Table B holds the same points as the rows below and some others, measured another way and shuffled. Each row below is followed by which row of B it is.
B, 72 x 25:
[[ 377  170  -34  -47    1  348   38 -441 -294  113  -59 -196  184 -176
   194  327 -108   53  -62   48  317  -19 -202  -79 -317]
 [  26   33 -109 -161  106  -14   10  196   33  -75   13  -63   -2   25
   141  -50  115  -70  -20  -31    1   -7    7   96  279]
 [ 740 -316  119 -275 -109  362 -461 -143  -15 -165 -114 -116   20  252
   101 -267  208  153  491 -260   11 -169  407 -464 -261]
 [ 323  114  319  144   32   43   21 -208 -332 -110  -64   83  -11  216
   260  -92  -18   75   70  -59  124 -122 -144  -54 -118]
 [  93  -21 -172  100   16 -108  -56   52  111  -52  132  182   42  181
    95 -142   31 -245  212  152 -191 -184  120   49 -139]
 [-289   79 -801 -233  -35   26   23  249  310  181   71 -180  125 -402
   -91  199  194 -390   63  367 -187 -168  268  217  171]
 [ 357   -8 -307   91 -155  252 -233 -237 -122  108  -59   -7   79  -47
   -25   -2  171 -124  457  204 -169 -466  517 -312 -320]
 [ 172  -58  -70 -123  188  -13  -54   80  130 -101  153   55   78  139
   200   -2  -96  -48 -120 -112  123  111 -120   41   55]
 [  24   46 -561 -425  194  233   57   28  278  133  181 -309  299 -353
   107  465 -153 -156 -345   50  286  301 -259  191   45]
 [ 188  161 -190 -264  357  191  246  -51  -14   29  229 -258  296  -87
   280  410 -256  -47 -397  -85  330  438 -575  209  114]
 [  46   47 -101  -61 -149   48 -125   57 -109  -24 -202  -49  -99  -93
    44 -133  297  -54  244  110  -83 -351  343  -61  109]
 [  26  -43  146   79    7 -186 -217  104   -3 -139  -99  309 -196  127
   161 -223   49   92  -83  -91  131 -272  210  -65  146]
 [-208   96 -216 -208  103  -85   30  291   89  -28  -45  -60  -59 -171
   120   44  135  -51 -215   12  102  -42   24  185  452]
 [ 365  -27   25 -167   42  265 -224 -227 -112    9 -100  -69   46 -115
   175  170  -62  212 -170 -175  405  -50   46 -218  -75]
 [ 110  112 -132   13  127  -11  163  -42   13  -19  185   -7  166  100
   188   80 -104 -229   10  127  -17   83 -273  201 -118]
 [  37   64  199  -33 -127 -113   51  121 -131 -170 -150  -20 -124  165
   152 -321  283 -118  303   66 -154 -173  -14  147   90]
 [ 691   62  813    9  144  159   87 -330 -516 -299  -57  -50   17  504
   472 -177 -120  295   29 -389  330  219 -578  -94 -161]
 [ 229  -84 -419 -190  214  126  -90   12  263   30  268  -17  239    6
   119  202 -167 -155 -101   -3   91  137  -24   -8  -99]
 [-232   19 -133  -19 -158 -136 -274  102   60   16 -253  212 -239 -284
    38  -50  159   61 -185   79  215 -436  401  -20  192]
 [  62  139  182  -53  -93  -24  115   22 -226 -109 -160 -112  -73   53
   183 -162  220  -71  180   59  -23 -116 -119  150   84]
 [ -76  177 -193  -16  156  -41  163  -22   15   49  121   16  118 -124
   192  238 -166 -135 -300  114  202   87 -312  237   28]
 [ 232  197 -111  -93  -63  290   88 -252 -275   98 -107 -284  137 -194
   123  207   90  -58  116  137  103 -105  -84    6 -132]
 [-212  278  -15  131  -89 -170  248   31 -190  -10  -89   22  -61  -66
   144  -46  143 -232   73  289  -92 -202 -159  323   60]
 [-119  141  113  -48 -110 -124   74  112 -137  -92 -192  -23 -149  -51
   156 -152  223  -65   50   93   20 -179  -46  203  189]
 [  88   86  113    6   46  -79   76  110 -134 -138  -28   14  -53  180
   183 -185  141  -78  128    9  -80  -86  -59   96  158]
 [  43 -114  -20 -182 -149    3 -321  145   55  -89 -248   42 -198  -70
    52 -210  282   76   99  -66   80 -331  428 -129  169]
 [ 188 -211  244  106  -52 -232 -367  155   85 -255  -63  417 -249  388
   142 -494  129   56  204 -146  -59 -344  391 -177   20]
 [ 425  -65  228  149  -38   71 -274 -244 -178  -98  -79  226  -59  217
   180 -151  -20  128  135 -100  143 -279  190 -279 -269]
 [ 102   11  185   64  -32 -144  -37  152 -111 -187  -83  124 -152  271
   151 -358  223  -63  275   -5 -168 -230  131   26  143]
 [   8   92 -371 -146   57   69  112  -31  141   79  146 -126  203 -146
   109  219  -67 -268  -51  194   44   89 -206  223 -127]
 [  -3 -132  -48 -375  127  -57 -184  366  234 -170  -50  -31 -107   -3
   156 -125  121   88 -204 -243  187   78   80   48  453]
 [-165  304   62  193  -85 -148  220  -79 -270   13 -119   63  -68  -87
   169    8   75 -152  -24  259   27 -225 -178  266   11]
 [  15 -129   71 -358   20 -100 -109  364  192 -237  -66  -79 -121  126
   164 -286  220  -13   30 -179   25   84  -13  140  342]
 [  77 -189 -106 -337  134  -36 -254  318  284 -157    9   27  -59   48
   137 -121   72   66 -147 -237  157   53  140  -23  328]
 [ 155   44  286   49   83 -103  -22  -30 -137 -158  -35  167  -77  194
   278 -122  -54   84 -127 -124  202  -29 -176   44   38]
 [  45   96 -122  -96 -118   95  -49   20 -149   14 -192 -125  -58 -156
    62  -31  260  -34  157   97   -9 -281  222  -22  126]
 [-123  109 -834 -127   54  107   86   96  264  222  210 -165  266 -306
   -63  300   56 -451  111  397 -215  -99  161  172  -35]
 [ 664  -31  345   44   73  260 -167 -392 -306 -112  -27   39   79  263
   288  -25 -128  207   83 -228  267  -38  -98 -295 -326]
 [ 326  172 -109  145   16  252  -32 -414 -304  137  -22   -6  147 -128
   148  273 -109   21   -9  108  203 -224   40 -177 -290]
 [ 542   54  143  164  -10  231  -88 -413 -307   -9    1   40  111  181
   192   15  -62   27  243   11   78 -195   17 -244 -432]
 [-403  420 -131  179  -52 -170  317  -45 -251  129 -126   32  -49 -332
   147  220   26 -187 -252  362  126 -219 -230  389  146]
 [  73  -29  119  -84  -34  -22 -245   14  -42  -83 -191  127 -163  -59
   154  -75   65  181 -176 -130  301 -211  167  -90  129]
 [-204 -138 -329 -265   10 -126 -313  382  342  -49  -93  104 -163 -188
    15  -82  181    2 -184  -58  109 -206  433   -2  421]
 [-131  198 -122  240  -76  -62  -95 -184 -172  125 -148  247 -102 -274
    94  160  -44   16 -235  198  250 -433  196  -23  -43]
 [ -18   97   29   66  -16 -108   11  110 -121  -86  -74   85 -107   78
   133 -175  174  -81  128   78  -89 -240  108   68  163]
 [  75 -156  234 -237   60 -110 -290  287   82 -245 -166  123 -242  117
   201 -279  144  245 -171 -332  250  -70  166  -76  428]
 [-486  318 -352 -212   50 -107  304  282   -7   92  -96 -230  -16 -444
   103  239  164 -186 -324  234  102    4 -198  456  531]
 [  85  192   -5   -3   81  -24  308  -32 -103  -60  127 -123  156  131
   227   22  -19 -262  103  154  -76  141 -452  311  -99]
 [ 513   48  273  -76  117  109  266 -127 -160 -207  200 -199  230  487
   308 -164  -23 -209  370  -40 -146  313 -580  174 -286]
 [ -33  131  194  115  -75 -167   51  -25 -151  -97 -114  154 -117   75
   188 -150   70  -56   16   90   55 -190 -102  153  -18]
 [   5  124  113  138   35 -153   66   20 -121  -93  -13  167  -66  135
   202 -112   15  -79   -6   62   20 -131 -100  128   41]
 [ -57  -19  -39 -414   98   -9  -23  324  130 -140  -85 -186  -62  -85
   176  -55  153   41 -189 -168  185  154 -108  173  459]
 [ 157 -260   93 -179  -80  -55 -490  237  140 -203 -213  188 -271  117
    76 -374  264  185  102 -236   78 -333  558 -261  251]
 [  31   64  251   88  -69 -183   28   27 -107 -167  -71  161 -121  211
   200 -252   92  -78  119   41  -12 -148 -112  148  -38]
 [  73  238  -38  161 -130   63  107 -234 -300   78 -118  -27   27 -104
   112   66  103 -137  179  259  -16 -298    0   62 -189]
 [ 221   38  247   36   74   -8  -89  -64 -190 -126  -83  120  -82  136
   242  -87  -17  148 -103 -154  220 -104  -36  -77   77]
 [  18  208  186   31  142  -65  182  -71 -204  -61   -5   42    8    8
   299  102 -130   33 -318  -29  297   88 -417  208   93]
 [  16  -27 -182 -485  158   79   12  291  203  -88   18 -280   65 -107
   169   72   85  -22 -204 -152  187  270 -189  187  386]
 [  56   21  -85 -263   30    0   97  243   50 -124    3 -212   29   84
   133 -148  227 -172  195   17 -138   74  -99  193  219]
 [-157  133 -127  -46  -11 -120  108   67   46  -13    4    9   10  -91
   135   38   26 -189  -88  169   54  -42 -173  279   35]
 [ 451  -64   -1 -176   33  278 -206  -97 -129  -51  -78 -132   47   59
   143  -34  121  117  169 -154   94 -109  202 -266    5]
 [ 338  164 -179  181  -20  274  -55 -462 -284  177   -9   14  161 -142
   114  283 -114  -16   43  171  177 -276   85 -195 -401]
 [  55 -255 -543 -398   90   59 -337  325  502  -27  117  -27   59  -89
   -11  -19  109 -133   17  -59  -15  -29  401  -74  190]
 [ 188   34 -258 -291  220  175  104  111   72  -23  154 -252  206   -5
   178  151   -4 -117  -45  -49   48  229 -198  107  169]
 [-206  232  -15  168 -139 -199  165   31 -168   -6 -115   89 -105  -48
   110 -114  183 -230  137  303 -133 -312   -9  255   29]
 [ 242   56 -142  -12   32   36  165  -59   33  -52  206  -85  204  222
   148  -59    7 -352  345  194 -238   64 -229  171 -294]
 [-132  137   29  241  -66 -227   10   22  -89  -40  -63  282 -132   38
   134 -137   60 -125   10  187  -29 -331   84  119   -2]
 [  29  -33 -659 -362   69  168  -13  199  316   87  162 -272  224 -193
   -16  166  127 -324  143  172 -158   45  133  119   78]
 [ 227 -186  386 -249   80  -73 -287  243   23 -311 -161   93 -237  256
   245 -359  142  281  -88 -416  232  -13   99 -118  371]
 [ 367   -2  132  264 -119   45 -188 -273 -228  -48  -60  231  -32  212
   129 -173   43  -19  318   79  -42 -404  258 -231 -356]
 [-213  272   82  158 -109 -198  226   31 -228  -31 -129   54 -110  -29
   158 -107  163 -194   77  257  -79 -235 -136  306   90]
 [ 265   60 -145  -18  140   73  127 -100   22  -21  231  -51  230  169
   188   83 -118 -237  102   87  -42  127 -274  117 -223]]
Rows of B count from 0, top down.

[ -12 -105  -17   -4   14   36   14  -41   12   41   43  -68  -24  -29
  -38  -33  -39  114  -97   83 -103 -101   -9  -99  -10]
34
[  66 -212   98 -144   -4   98    2 -112  -83 -172    0  -81    1  -10
  -58 -118  -78   55  -48  147  -19 -109   88  121   51]
45
[  65  -61   65  -76   13  173   63 -102   97   14   15  -15   73   27
 -169  -13   73  -32  -33   37 -164  -65 -207  -40 -152]
63
[  54   -2  -40  -34    2    7  116  -24   65  106 -123  -63  -89   -2
 -197   -9  -64  130  -86   76  -92 -116  -93 -196 -128]
58
[  84 -179   81 -124   42  151  -90  -14   36 -116   93  -40   52   12
   17  -63   31   53  -42  126  -91  -95   33   50  -29]
55
[   5  -87  -43  -70   37   41   33  -38   41   77  -64  -87  -51  -36
  -53  -19  -89  174  -80   99   19  -72  112 -147   -8]
53
[  88 -206  190  -10  104  364 -237  -61  169 -124  274   99  321  108
  201   85  275  -92   53   67 -118   53   46  175 -119]
21
[ -32   23   60  105   -5   91    9 -194  114  165   19    4  104   10
  -78   44   45 -117  -63  -76    3   12 -105  -62  -89]
29
[   2  -24  -83  -40    6   -9  151  -38   36  133 -128  -94 -109  -27
 -179  -11 -101  196  -94   91  -77 -113  -45 -234  -82]
32
[  73  -12  105   51  -29   82  116 -191   41   17 -104   19   52   71
 -192   46   12  -49  -13   21  -22  -24  -85    4 -136]
71
[ -38  -41  -70   -8   -4    2   56  -13   56  138   50 -102  -71  -63
 -123  -65  -41   92 -141   29 -195 -144 -186 -208  -57]
51
[  -8   44   36   -8   37  206  -56  -89  251  223  133   -2  139  -15
 -102   11  153 -166  -75 -117 -162  -25 -328 -155 -182]
8
[-168    6  181  840 -124 -165 -133 -274  -77  129  333  186  237  169
  293  265  169 -237  -78 -153  -92   91   73  161    1]
38
[ 208    4   37 -298   12   49   30   34   92  -23 -213 -109 -154  -22
 -308 -155 -123   37  -81   88  -15 -195 -149 -128 -156]
33
[  -2  -85  -38 -119    1   31  -53   48   64   66  129 -129  -80  -89
  -92 -158  -36   45 -157   41 -218 -195 -216 -156  -26]
56
[  82 -152  -27 -159   52   95   50   45   27  -58  -34  -82  -61    0
  -84  -44  -40  234  -57  195 -137 -133   29 -106  -70]
68
[-228  116   15  613 -175 -372   60 -315 -161  299   20  -19  -80  -18
    7   66 -182 -127 -208 -185  122  -26   55  -77  134]
42
[-147    5  121  687 -131 -241  -71 -250 -135  119  191   95   88  101
  184  165    8 -147 -115 -109    3   18  122   98   55]
54
[  18   -6  -46  -53   16    9   18    6   94  141  -30  -86  -82  -45
 -130  -55  -58   85 -122   35  -87 -127 -110 -214  -84]
1
[ 223   68  182  170   63   92 -234   23  206   26  -64  147  131  184
   92  177  131  -74   32   14  158   32  193   13 -248]
6
[  79 -223  231  -20   35  229 -189 -166    2 -209  152   41  212   73
  145  -15   90 -114   19   81   69   17  191  285   31]
35
[ 125 -164  121  -30   11   99  -64  -26   -8 -163   53    2   40   73
   -6  -26   33   41  -22  139 -108  -97   43   98  -73]
3
[  57 -147   18 -121   52  114   18  -46   24  -37  -68  -61   -8    3
  -39  -15  -49  169  -29  153   22  -59  158  -45  -22]
15
[  89 -166  135 -257   10  298    4 -114   92 -124  158  -51  127  -16
 -191 -150  117 -151  -37   35 -286 -118 -372   90 -114]
9
[ 295  -63   64 -343   36   50  -89  177   82 -154 -137  -99 -177    9
 -221 -194  -93   94  -80  172  -80 -264  -93  -81 -163]
19
[-176 -217   66 -124  -12  155 -125 -227  -24   23  305 -154  105 -180
   59 -225  -44 -169 -156  -60  -53  -77 -101   98  224]
46
[ 185 -176  140 -459   32  167 -135  -37    8 -217  -62 -151  -62  -79
 -141 -291 -134  -60  -73  114  107 -177   23  122   42]
22
[ 191   62   77  116   37  -39 -126   83  123   42 -132   57  -44  122
   -4   93    1   69  -34   71   89  -70  154 -107 -200]
69
[ 150  -29   15 -150   39   -2   38  -11   24   -6 -299  -75 -133   17
 -142  -24 -176  192  -43  153  206  -87  248 -113  -54]
26
[ -37  -44  -42  -13   17   91  111  -94   78  136  -10  -56    9  -25
 -131   11   -1   94  -77   39 -123  -62 -115 -170  -84]
47
[ -33 -139   44  -89   27   87 -105 -125   11   21   44  -98   23  -74
   52  -96  -88   12  -91   36  132  -41  166   17  116]
64
